Below is a small trained network, with its code and all its weights. Each question gives an input and a target symbol and asks what happens when units are switched off, that is, made to give their printed mean instead of their output.

import numpy as np


def w(rows, s, z=0):
    codes = np.array(rows[::2]) - 128.0
    scale = np.full(codes.shape[1], s)
    scale[-1] = z or s
    return codes * scale


def norm(h):
    return h / np.sqrt((h * h).mean(-1, keepdims=True) + 1e-5)


def f(y):
    return y / 2 * (1 + np.tanh(0.7978845608 * (y + 0.044715 * y**3)))


def softmax(a):
    e = np.exp(a - a.max(-1, keepdims=True))
    return e / e.sum(-1, keepdims=True)


def log_softmax(a):
    a = a - a.max(-1, keepdims=True)
    return a - np.log(np.exp(a).sum(-1, keepdims=True))


def net(x, mask):
    ids = ['ΞΠΣΦΩγδζθμτ'.index(c) for c in x.split()]
    T = len(ids)
    res = E[ids] + P[:T]
    q, k, v = (norm(res) @ M[0].T for M in (Q, K, V))
    z = softmax(np.where(np.tri(T) > 0, q @ k.T / 3**0.5, -1e9)) @ v
    res = res + np.where(mask[0], z, O[0][:, -1]) @ O[0][:, :-1]
    y = f(norm(res) @ A[0][:, :-1].T + A[0][:, -1])
    res = res + np.where(mask[1:17], y, B[0][:, -1]) @ B[0][:, :-1]
    return log_softmax(norm(res)[-1] @ U[:, :-1].T + U[:, -1])


Q, K, V, O, A, B = {}, {}, {}, {}, {}, {}
E = w([
[70,140,216,129,130,181,194,109,137,182,149,132],'Ξ',
[131,129,31,119,51,151,156,118,179,119,18,143],'Π',
[111,250,197,99,51,143,180,131,114,123,189,128],'Σ',
[102,202,174,157,98,194,117,132,147,172,160,102],'Φ',
[102,197,156,158,101,161,194,92,185,103,55,140],'Ω',
[140,135,134,35,45,114,233,107,139,120,103,119],'γ',
[135,198,154,112,75,166,170,82,163,167,138,108],'δ',
[60,137,127,107,10,147,139,149,79,167,130,164],'ζ',
[156,108,120,128,85,198,137,105,188,232,130,92],'θ',
[137,70,99,104,8,176,157,131,202,189,96,139],'μ',
[68,68,87,110,71,165,138,147,78,193,72,141],'τ',
],0.011)
P = w([
[118,138,125,159,177,89,91,164,130,109,125,124],'0',
[81,131,97,177,6,146,246,32,75,152,174,144],'1',
[144,125,164,114,158,111,126,159,167,140,92,158],'2',
[143,112,95,172,15,168,159,14,59,105,157,129],'3',
[120,146,131,80,187,127,130,146,162,160,108,150],'4',
[139,124,78,148,40,215,148,48,75,134,212,72],'5',
[146,136,121,79,191,156,126,160,165,131,118,174],'6',
[160,109,54,150,33,204,131,36,73,112,189,83],'7',
[125,129,131,62,196,124,123,152,143,149,131,164],'8',
],0.017)
Q[0] = w([
[208,98,103,141,105,218,110,2,62,111,198,22],'H1',
[60,199,117,55,126,175,159,148,144,175,93,172],'H1',
[100,185,94,92,131,201,121,191,194,195,153,67],'H1',
],0.0083)
K[0] = w([
[126,159,96,62,157,251,130,163,139,97,139,191],'H1',
[88,132,142,173,134,78,94,167,140,109,127,111],'H1',
[98,128,70,111,160,80,133,121,132,127,158,65],'H1',
],0.012)
V[0] = w([
[101,103,139,230,146,248,19,94,116,243,140,121],'H1',
[174,254,205,118,146,135,96,83,185,143,221,128],'H1',
[35,158,182,93,81,120,179,142,30,88,156,215],'H1',
],0.0081)
O[0] = w([
[243,189,191,61,132,147,12,51,53,82,79,117,140],'H1',
[145,104,129,152,108,9,140,58,128,234,119,219,224],'H1',
[92,98,7,97,245,118,86,68,218,31,240,69,254],'H1',
],0.012,0.0053)
A[0] = w([
[174,173,167,93,134,174,72,117,76,112,75,124,167],'N1',
[111,107,131,174,112,183,198,87,126,112,182,101,117],'N2',
[117,102,97,145,104,130,153,30,133,147,170,132,125],'N3',
[91,133,71,113,102,166,160,70,180,124,165,96,145],'N4',
[84,110,90,163,97,119,203,121,107,152,163,157,68],'N5',
[165,129,140,151,82,159,185,122,67,143,101,124,118],'N6',
[90,87,127,153,142,142,164,193,160,128,135,101,79],'N7',
[89,114,110,176,84,234,202,131,117,116,148,72,149],'N8',
[81,163,141,98,145,115,138,251,154,151,61,149,2],'N9',
[118,116,93,78,177,101,67,124,169,107,150,105,140],'N10',
[130,153,133,122,73,165,155,77,99,143,123,109,124],'N11',
[88,154,142,107,122,189,141,255,158,91,113,67,111],'N12',
[149,132,84,107,146,151,126,19,98,88,159,121,101],'N13',
[134,105,124,145,80,139,187,64,92,150,140,152,191],'N14',
[112,114,118,145,106,208,146,107,85,77,144,64,60],'N15',
[96,105,108,129,128,175,150,185,140,98,155,72,148],'N16',
],0.016,0.008)
B[0] = w([
[133,71,94,133,132,119,207,130,130,90,141,73,193],'N1',
[109,78,109,90,85,119,99,177,133,138,78,97,197],'N2',
[116,164,124,131,76,148,190,103,109,95,142,128,229],'N3',
[126,88,156,138,183,122,90,146,77,100,108,145,252],'N4',
[180,128,162,135,137,153,146,143,155,130,89,109,209],'N5',
[61,93,117,177,140,141,130,124,150,116,169,172,181],'N6',
[141,160,100,108,99,126,75,115,134,99,139,110,151],'N7',
[151,142,172,98,115,78,190,52,66,151,146,196,207],'N8',
[156,98,172,170,113,156,112,57,223,125,170,133,146],'N9',
[106,155,161,123,105,147,177,152,118,99,126,192,214],'N10',
[133,100,134,135,159,133,91,132,149,104,144,172,179],'N11',
[90,140,98,154,164,99,44,132,71,129,96,90,179],'N12',
[96,99,178,127,87,108,58,147,158,166,117,130,219],'N13',
[131,175,111,104,205,150,73,165,153,139,119,65,232],'N14',
[192,149,97,144,155,114,174,150,249,167,149,155,184],'N15',
[151,164,112,128,90,147,110,105,135,150,117,93,197],'N16',
],0.016,0.018)
U = w([
[146,142,87,138,179,78,195,146,142,105,186,184,122],'Ξ',
[110,113,159,93,43,95,146,115,143,109,138,159,69],'Π',
[129,160,108,146,133,71,108,166,97,210,104,169,143],'Σ',
[101,120,140,112,153,94,47,191,122,117,106,115,143],'Φ',
[97,169,100,137,116,123,118,11,101,134,157,104,105],'Ω',
[157,127,175,124,131,146,174,195,77,130,69,130,129],'γ',
[170,213,53,79,82,145,183,119,84,87,153,70,254],'δ',
[125,80,119,183,123,155,152,117,98,69,171,110,105],'ζ',
[66,88,85,123,107,80,150,161,152,159,82,79,104],'θ',
[186,82,118,91,172,41,115,107,120,122,141,98,101],'μ',
[167,186,119,157,86,186,155,147,194,147,117,115,152],'τ',
],0.011,0.0061)

Each question gives the input, a string of symbols that net reads in full, and the target symbol t.
The units are the heads (3 rows each of Q, K, V and O) and the neurons (one row each of A and B). Each row of codes is followed by its name. A weight is (code - 128) times the scale printed after its matrix; where a second scale follows, it is the last column's (O, A, B and U).
mask holds one flag per unit, heads first, then neurons. A switched-off unit (its flag False) gives its mean, the last column of its rows in O or B, instead of its output. The means were averaged over made-up inputs and are rounded, as every weight is.
A unit's drop is (log p(t) with every unit on - log p(t) with that unit switched off) / (log p(t) with every unit on - log p(t) with every unit switched off).
The circuit of an input: a set's keep is (log p(t) with only the set's units on - log p(t) with every unit switched off) / (log p(t) with every unit on - log p(t) with every unit switched off). Starting from the 12 units with the biggest drops (on a tie, the unit counted first), units are removed one at a time, each time the one whose removal leaves the highest keep (on an exact tie, the one counted first), for as long as the keep stays at least 0.8.
circuit, biggest first: the units of the circuit, biggest drop first
k most important neurons: the k neurons with the biggest drops, biggest first
drop when u is switched off: that unit's drop, to one decimal
input Σ Ω ζ Σ, target Π: 4 most important neurons -> (N13 N8 N2 N4)
input Ω θ Π Ω ζ ζ, target Π: 2 most important neurons -> (N13 N8)
input Φ ζ τ, target μ: circuit, biggest first -> (H1 N1 N10)
input Ξ Ω Σ, target Π: circuit, biggest first -> (N14)
input Φ τ Ω θ Ω Ξ Σ, target μ: 4 most important neurons -> (N1 N3 N10 N8)
input ζ ζ ζ θ ζ Ω μ ζ, target Ξ: circuit, biggest first -> (N8 N15)
input θ γ μ ζ δ θ, target τ: 2 most important neurons -> (N3 N14)
input Φ Σ Σ ζ δ Ω, target τ: circuit, biggest first -> (H1 N3 N14 N8)
input ζ τ δ Π θ ζ Φ Ξ, target Ω: 2 most important neurons -> (N4 N3)
input Σ Ω γ γ, target δ: 3 most important neurons -> (N7 N13 N8)
input ζ Σ Σ ζ τ θ, target μ: 3 most important neurons -> (N8 N15 N12)
input Σ Σ τ μ, target μ: 2 most important neurons -> (N8 N15)
input Ξ ζ δ ζ θ, target Π: 2 most important neurons -> (N13 N14)
input Ω Ω Ω γ ζ θ ζ Ω Ξ, target τ: most important neuron -> (N4)
input ζ μ τ ζ Ξ θ θ μ, target ζ: 2 most important neurons -> (N6 N1)
input ζ Ξ Ξ ζ, target Φ: 2 most important neurons -> (N14 N13)
input ζ θ ζ θ ζ τ Π Ω, target Σ: 2 most important neurons -> (N8 N12)
input Σ ζ Ω Ξ Π Σ Φ ζ, target Ω: 2 most important neurons -> (N4 N2)
input Φ Σ μ Σ ζ Π ζ Ω Φ, target μ: 2 most important neurons -> (N1 N3)
input Ω ζ Ω γ δ, target τ: drop when N9 is switched off -> 0.1
input μ ζ Ω, target ζ: drop when N1 is switched off -> 0.2
input θ Ω μ Φ δ Ξ, target τ: drop when H1 is switched off -> 1.5
input ζ ζ ζ Π Ξ Ω, target Φ: drop when N13 is switched off -> 0.1
